Here is a tiny trained network, its code and every weight. The questions are about switching its units off for an input and a target symbol, where a switched-off unit gives its printed mean instead of its output.

import numpy as np


def w(rows, s, z=0):
    codes = np.array(rows[::2]) - 128.0
    scale = np.full(codes.shape[1], s)
    scale[-1] = z or s
    return codes * scale


def norm(h):
    return h / np.sqrt((h * h).mean(-1, keepdims=True) + 1e-5)


def f(y):
    return y / 2 * (1 + np.tanh(0.7978845608 * (y + 0.044715 * y**3)))


def softmax(a):
    e = np.exp(a - a.max(-1, keepdims=True))
    return e / e.sum(-1, keepdims=True)


def log_softmax(a):
    a = a - a.max(-1, keepdims=True)
    return a - np.log(np.exp(a).sum(-1, keepdims=True))


def net(x, mask):
    ids = ['ΔΘΞΦΩαβγεζηλμπτ'.index(c) for c in x.split()]
    T = len(ids)
    res = E[ids] + P[:T]
    u = 0
    for l in range(3):
        q, k, v = (norm(res) @ M[l].T for M in (Q, K, V))
        z = softmax(np.where(np.tri(T) > 0, q @ k.T / 3**0.5, -1e9)) @ v
        res = res + np.where(mask[u], z, O[l][:, -1]) @ O[l][:, :-1]
        u += 1
        y = f(norm(res) @ A[l][:, :-1].T + A[l][:, -1])
        res = res + np.where(mask[u : u + 4], y, B[l][:, -1]) @ B[l][:, :-1]
        u += 4
    return log_softmax(norm(res)[-1] @ U[:, :-1].T + U[:, -1])


Q, K, V, O, A, B = {}, {}, {}, {}, {}, {}
E = w([
[151,106,72,118,70],'Δ',
[105,113,57,85,255],'Θ',
[101,127,152,171,131],'Ξ',
[77,139,166,83,118],'Φ',
[151,76,142,195,147],'Ω',
[90,76,103,95,137],'α',
[119,127,103,221,80],'β',
[140,141,168,202,88],'γ',
[93,113,182,162,224],'ε',
[103,155,161,125,37],'ζ',
[114,101,22,83,106],'η',
[131,107,111,161,115],'λ',
[192,142,133,103,147],'μ',
[80,125,72,154,128],'π',
[114,218,47,73,41],'τ',
],0.029)
P = w([
[66,240,5,254,175],'0',
[85,198,40,239,158],'1',
[76,171,71,219,157],'2',
[78,137,106,193,150],'3',
[69,100,125,175,141],'4',
[67,96,143,155,137],'5',
[68,105,143,150,127],'6',
[53,98,136,142,119],'7',
[47,94,135,139,115],'8',
],0.0069)
Q[0] = w([
[140,218,72,149,167],'L0H0',
[217,254,102,122,152],'L0H0',
[186,193,128,94,192],'L0H0',
],0.014)
K[0] = w([
[216,202,129,80,175],'L0H0',
[251,253,50,218,200],'L0H0',
[191,214,88,138,243],'L0H0',
],0.0066)
V[0] = w([
[96,119,123,43,219],'L0H0',
[34,32,178,89,33],'L0H0',
[198,254,156,72,83],'L0H0',
],0.0044)
O[0] = w([
[117,150,144,129,151,170],'L0H0',
[152,248,79,144,133,253],'L0H0',
[105,89,169,118,84,15],'L0H0',
],0.012,0.0016)
A[0] = w([
[167,122,157,241,146,156],'L0N0',
[66,136,143,102,64,228],'L0N1',
[122,161,116,126,251,60],'L0N2',
[148,77,165,129,124,2],'L0N3',
],0.012,0.007)
B[0] = w([
[241,231,61,157,203,210],'L0N0',
[156,233,121,77,255,253],'L0N1',
[46,96,88,127,216,172],'L0N2',
[203,38,157,102,110,126],'L0N3',
],0.0083,0.007)
Q[1] = w([
[216,172,162,244,153],'L1H0',
[168,163,81,1,190],'L1H0',
[138,145,121,132,115],'L1H0',
],0.0092)
K[1] = w([
[134,205,192,114,185],'L1H0',
[181,132,245,2,116],'L1H0',
[71,98,123,98,107],'L1H0',
],0.0087)
V[1] = w([
[116,25,101,135,102],'L1H0',
[239,69,229,24,82],'L1H0',
[131,66,167,254,125],'L1H0',
],0.0054)
O[1] = w([
[100,82,30,111,127,65],'L1H0',
[1,58,128,134,93,1],'L1H0',
[158,48,78,202,124,79],'L1H0',
],0.01,0.0061)
A[1] = w([
[166,185,165,49,148,49],'L1N0',
[65,52,149,179,7,84],'L1N1',
[229,146,106,76,89,91],'L1N2',
[77,69,99,145,40,2],'L1N3',
],0.012,0.0097)
B[1] = w([
[190,120,41,176,116,250],'L1N0',
[244,30,178,71,123,143],'L1N1',
[64,144,7,122,62,202],'L1N2',
[211,42,131,157,50,127],'L1N3',
],0.013,0.002)
Q[2] = w([
[102,243,190,238,255],'L2H0',
[155,240,99,111,194],'L2H0',
[25,117,138,87,113],'L2H0',
],0.0096)
K[2] = w([
[238,71,246,68,96],'L2H0',
[93,114,197,52,106],'L2H0',
[85,46,71,155,135],'L2H0',
],0.011)
V[2] = w([
[35,193,140,255,169],'L2H0',
[113,102,60,129,195],'L2H0',
[178,213,164,27,152],'L2H0',
],0.0083)
O[2] = w([
[2,117,140,66,104,143],'L2H0',
[110,111,165,139,85,178],'L2H0',
[103,27,87,149,132,254],'L2H0',
],0.0094,0.0065)
A[2] = w([
[199,179,75,145,37,115],'L2N0',
[91,87,83,157,47,247],'L2N1',
[179,148,221,162,190,160],'L2N2',
[103,134,140,9,155,88],'L2N3',
],0.016,0.011)
B[2] = w([
[22,6,191,78,121,224],'L2N0',
[248,201,158,198,132,223],'L2N1',
[188,137,181,87,38,255],'L2N2',
[162,22,130,62,145,172],'L2N3',
],0.014,0.0065)
U = w([
[152,107,55,94,105,93],'Δ',
[91,180,85,159,161,162],'Θ',
[152,249,171,120,84,2],'Ξ',
[127,64,149,104,136,175],'Φ',
[97,71,136,144,148,205],'Ω',
[116,87,108,104,160,136],'α',
[218,76,124,150,159,113],'β',
[44,133,172,112,107,206],'γ',
[106,85,130,109,169,145],'ε',
[101,134,223,142,214,63],'ζ',
[94,141,196,134,80,172],'η',
[98,127,95,78,81,158],'λ',
[113,121,91,134,41,156],'μ',
[163,148,117,23,163,56],'π',
[86,106,164,183,118,181],'τ',
],0.014,0.0069)

Each question gives the input, a string of symbols that net reads in full, and the target symbol t.
The units are the heads (3 rows each of Q, K, V and O) and the neurons (one row each of A and B). Each row of codes is followed by its name. A weight is (code - 128) times the scale printed after its matrix; where a second scale follows, it is the last column's (O, A, B and U).
mask holds one flag per unit, layer by layer, with each layer's heads first. A switched-off unit (its flag False) gives its mean, the last column of its rows in O or B, instead of its output. The means were averaged over made-up inputs and are rounded, as every weight is.
A unit's drop is (log p(t) with every unit on - log p(t) with that unit switched off) / (log p(t) with every unit on - log p(t) with every unit switched off).
The circuit of an input: a set's keep is (log p(t) with only the set's units on - log p(t) with every unit switched off) / (log p(t) with every unit on - log p(t) with every unit switched off). Starting from the 12 units with the biggest drops (on a tie, the unit counted first), units are removed one at a time, each time the one whose removal leaves the highest keep (on an exact tie, the one counted first), for as long as the keep stays at least 0.8.
units of the circuit, in order: the units of the circuit, biggest drop first
top k neurons: the k neurons with the biggest drops, biggest first
k most important neurons of layer l: the k neurons of layer l with the biggest drops, biggest first
drop when u is switched off: that unit's drop, to one decimal
input η π β Φ π Θ β, target τ: top neuron	L2N0
input Φ Θ β γ, target η: 3 most important neurons of layer 2	L2N0, L2N2, L2N1
input π ζ λ, target Ω: units of the circuit, in order	L2N0, L0N1
input π Δ μ μ μ η, target β: units of the circuit, in order	L2N1, L0H0, L1H0
input λ μ Δ π π ε Φ β, target Ξ: units of the circuit, in order	L0H0, L2H0, L1H0
input μ Φ Δ ε π Ξ π, target Ξ: top 2 neurons	L2N2, L2N3
input π Φ λ π μ π η π, target β: units of the circuit, in order	L2H0, L0H0
input Δ Φ β β, target τ: 2 most important neurons of layer 0	L0N0, L0N2
input π μ ε, target β: top 3 neurons	L0N1, L2N2, L0N2
input Ω Ξ Ξ Φ π ε μ ε, target β: units of the circuit, in order	L0H0, L2H0
input π μ τ, target π: top 3 neurons	L2N3, L0N1, L2N1
input Ξ μ π τ, target π: top 2 neurons	L2N3, L2N1
input π π μ π π π η Δ Φ, target Ξ: 2 most important neurons of layer 2	L2N0, L2N2
input Ξ π γ, target η: top 2 neurons	L2N0, L2N2
input Φ ε π μ π π Φ π, target Ξ: top 2 neurons	L1N2, L2N2
input π ζ Ξ μ π γ π Ξ π, target β: top 4 neurons	L0N1, L1N2, L0N2, L2N0
input π Ξ Φ μ η, target β: 2 most important neurons of layer 0	L0N0, L0N2
input μ π π ζ Φ Φ π Ξ, target Ξ: 2 most important neurons of layer 2	L2N2, L2N3
input Ξ π Θ λ, target Ω: 2 most important neurons of layer 2	L2N0, L2N2
input π μ Δ α, target Θ: 2 most important neurons of layer 0	L0N2, L0N1
input ε μ τ Θ ε τ Φ Δ, target Ξ: top 3 neurons	L2N1, L0N0, L1N2
input Φ μ π Φ Ω Ω Δ, target Ξ: 2 most important neurons of layer 0	L0N0, L0N2
input π π μ γ π π α, target Θ: 2 most important neurons of layer 2	L2N1, L2N0
input μ π ε α π Ξ Φ, target Ξ: top neuron	L0N1
input Ξ Ξ μ π ζ π Φ β, target Ξ: 2 most important neurons of layer 0	L0N0, L0N1
input τ λ Φ π π Ξ, target Ξ: drop when L2N1 is switched off	0.1
input Ω π ζ, target γ: drop when L2N1 is switched off	0.0
input Ξ Φ Φ π β Ξ Θ ζ, target γ: drop when L1N0 is switched off	0.4
